Below are the code and all the weights of a small trained network. Each question names an input and a class and asks about switching units off, where a switched-off unit gives its printed mean instead of its output.

import numpy as np


def w(rows, s, z=0):
    codes = np.array(rows[::2]) - 128.0
    scale = np.full(codes.shape[1], s)
    scale[-1] = z or s
    return codes * scale


def norm(h):
    return h / np.sqrt((h * h).mean(-1, keepdims=True) + 1e-5)


def f(y):
    return np.maximum(y, 0)


def log_softmax(a):
    a = a - a.max(-1, keepdims=True)
    return a - np.log(np.exp(a).sum(-1, keepdims=True))


def net(x, mask):
    res = np.array(x, float).reshape(1, 4) / 4 @ E
    u = 0
    for l in range(4):
        y = f(norm(res) @ A[l][:, :-1].T + A[l][:, -1])
        res = res + np.where(mask[u : u + 5], y, B[l][:, -1]) @ B[l][:, :-1]
        u += 5
    return log_softmax(norm(res)[-1] @ U[:, :-1].T + U[:, -1])


A, B = {}, {}
E = w([
[65,104,65,243,157,113],'x0',
[255,150,104,179,104,172],'x1',
[134,154,91,61,26,231],'x2',
[188,175,77,6,162,26],'x3',
],0.0049)
A[0] = w([
[92,62,101,137,200,111,192],'0.n1',
[52,254,195,101,103,124,86],'0.n2',
[113,163,138,100,210,63,49],'0.n3',
[164,90,50,159,153,117,255],'0.n4',
[110,64,201,134,205,139,154],'0.n5',
],0.0082,0.0033)
B[0] = w([
[46,203,93,202,81,75,237],'0.n1',
[208,105,154,136,85,133,202],'0.n2',
[255,128,178,156,149,38,227],'0.n3',
[125,205,38,115,56,204,255],'0.n4',
[74,199,244,93,48,113,228],'0.n5',
],0.0069,0.0042)
A[1] = w([
[153,162,54,180,179,102,100],'1.n1',
[88,168,142,52,145,2,140],'1.n2',
[95,115,223,130,174,172,10],'1.n3',
[162,186,83,164,118,105,250],'1.n4',
[184,97,72,55,169,117,8],'1.n5',
],0.0088,0.0019)
B[1] = w([
[127,39,255,105,61,128,183],'1.n1',
[218,148,100,174,182,127,254],'1.n2',
[92,223,142,58,232,175,151],'1.n3',
[105,188,110,108,35,93,242],'1.n4',
[45,222,109,63,150,197,176],'1.n5',
],0.0074,0.0064)
A[2] = w([
[194,94,173,164,255,98,12],'2.n1',
[157,120,60,59,107,234,5],'2.n2',
[122,110,218,79,132,199,131],'2.n3',
[220,176,151,185,175,54,66],'2.n4',
[175,252,209,62,77,214,132],'2.n5',
],0.008,0.002)
B[2] = w([
[73,109,12,168,97,107,142],'2.n1',
[174,103,176,131,37,42,175],'2.n2',
[138,106,239,131,148,1,156],'2.n3',
[187,202,249,109,130,88,180],'2.n4',
[46,14,26,154,231,129,255],'2.n5',
],0.0072,0.012)
A[3] = w([
[110,197,144,164,176,90,4],'3.n1',
[173,2,163,78,22,133,140],'3.n2',
[60,84,124,59,121,70,134],'3.n3',
[208,111,120,118,235,136,105],'3.n4',
[159,62,57,164,148,90,145],'3.n5',
],0.0089,0.0022)
B[3] = w([
[162,111,83,121,128,138,207],'3.n1',
[193,71,147,184,177,165,225],'3.n2',
[141,173,253,89,126,118,253],'3.n3',
[31,128,104,134,157,193,201],'3.n4',
[190,143,73,129,93,174,242],'3.n5',
],0.012,0.0051)
U = w([
[99,84,102,107,102,74,12],'0',
[207,29,189,125,149,165,156],'1',
[25,107,211,118,210,91,127],'2',
[4,188,119,213,36,139,145],'3',
[163,170,50,25,51,125,124],'4',
[109,170,70,42,219,153,132],'5',
[217,232,138,168,117,22,151],'6',
[179,74,3,198,71,207,143],'7',
],0.015,0.011)

Each question gives the input, the list of numbers given to net, and the class t.
The units are the neurons (one row each of A and B). Each row of codes is followed by its name. A weight is (code - 128) times the scale printed after its matrix; where a second scale follows, it is the last column's (A, B and U).
mask holds one flag per neuron, layer by layer. A switched-off neuron (its flag False) gives its mean, the last column of its row in B, instead of its output. The means were averaged over made-up inputs and are rounded, as every weight is.
A unit's drop is (log p(t) with every unit on - log p(t) with that unit switched off) / (log p(t) with every unit on - log p(t) with every unit switched off).
The circuit of an input: a set's keep is (log p(t) with only the set's units on - log p(t) with every unit switched off) / (log p(t) with every unit on - log p(t) with every unit switched off). Starting from the 12 units with the biggest drops (on a tie, the unit counted first), units are removed one at a time, each time the one whose removal leaves the highest keep (on an exact tie, the one counted first), for as long as the keep stays at least 0.8.
circuit, biggest first: the units of the circuit, biggest drop first
unit that matters most: the unit with the biggest drop
top k neurons: the k neurons with the biggest drops, biggest first
top k neurons in layer l: the k neurons of layer l with the biggest drops, biggest first
drop when u is switched off: that unit's drop, to one decimal
input [1,-4,7,-4], class 1: top neuron in layer 0	[0.n5]
input [-6,-4,6,4], class 1: circuit, biggest first	[0.n2 3.n2]
input [3,-1,5,-8], class 2: circuit, biggest first	[1.n2 3.n5 1.n4]
input [4,-5,8,-6], class 1: top 2 neurons	[0.n1 0.n5]
input [-7,0,6,7], class 5: top 2 neurons in layer 0	[0.n4 0.n1]
input [-4,0,5,8], class 5: top 2 neurons in layer 0	[0.n4 0.n1]
input [-5,4,3,-1], class 1: top 4 neurons	[1.n2 0.n1 3.n3 2.n2]
input [-3,3,6,-3], class 1: top 2 neurons in layer 1	[1.n2 1.n4]
input [5,6,-2,1], class 7: top 2 neurons	[0.n4 0.n5]
input [6,0,1,4], class 3: circuit, biggest first	[0.n4 1.n2]
input [-6,-3,8,7], class 5: top 4 neurons in layer 1	[1.n5 1.n1 1.n2 1.n4]
input [4,-2,8,0], class 1: top 3 neurons in layer 0	[0.n1 0.n4 0.n3]
input [-1,2,-5,-5], class 3: top 3 neurons	[0.n1 1.n1 3.n2]
input [-2,-5,-3,-2], class 6: circuit, biggest first	[1.n2]
input [1,6,6,6], class 7: top 2 neurons in layer 0	[0.n5 0.n4]
input [8,8,-2,5], class 7: top 2 neurons	[0.n4 1.n1]
input [3,5,4,6], class 4: top 2 neurons in layer 1	[1.n4 1.n5]
input [-6,-7,8,-4], class 1: top 2 neurons in layer 0	[0.n2 0.n5]
input [2,-2,-6,-7], class 3: top 2 neurons	[0.n1 2.n5]
input [7,-7,-4,-1], class 3: circuit, biggest first	[0.n1]
input [-8,4,0,2], class 5: top 2 neurons in layer 3	[3.n5 3.n4]
input [-3,-4,3,3], class 5: top 2 neurons in layer 1	[1.n1 1.n2]
input [-2,-8,3,2], class 5: top 3 neurons in layer 2	[2.n4 2.n2 2.n5]
input [-8,-4,1,6], class 5: top 2 neurons	[1.n2 3.n4]
input [4,0,0,2], class 3: top 2 neurons	[0.n4 0.n1]
input [-1,1,0,4], class 5: top 2 neurons in layer 0	[0.n1 0.n3]
input [8,8,3,8], class 7: unit that matters most	1.n1
input [-6,0,-3,7], class 5: top 3 neurons	[1.n5 3.n4 0.n1]
input [-6,6,7,-2], class 1: top 2 neurons	[1.n2 2.n2]
input [-5,-3,5,3], class 1: drop when 3.n5 is switched off	0.1
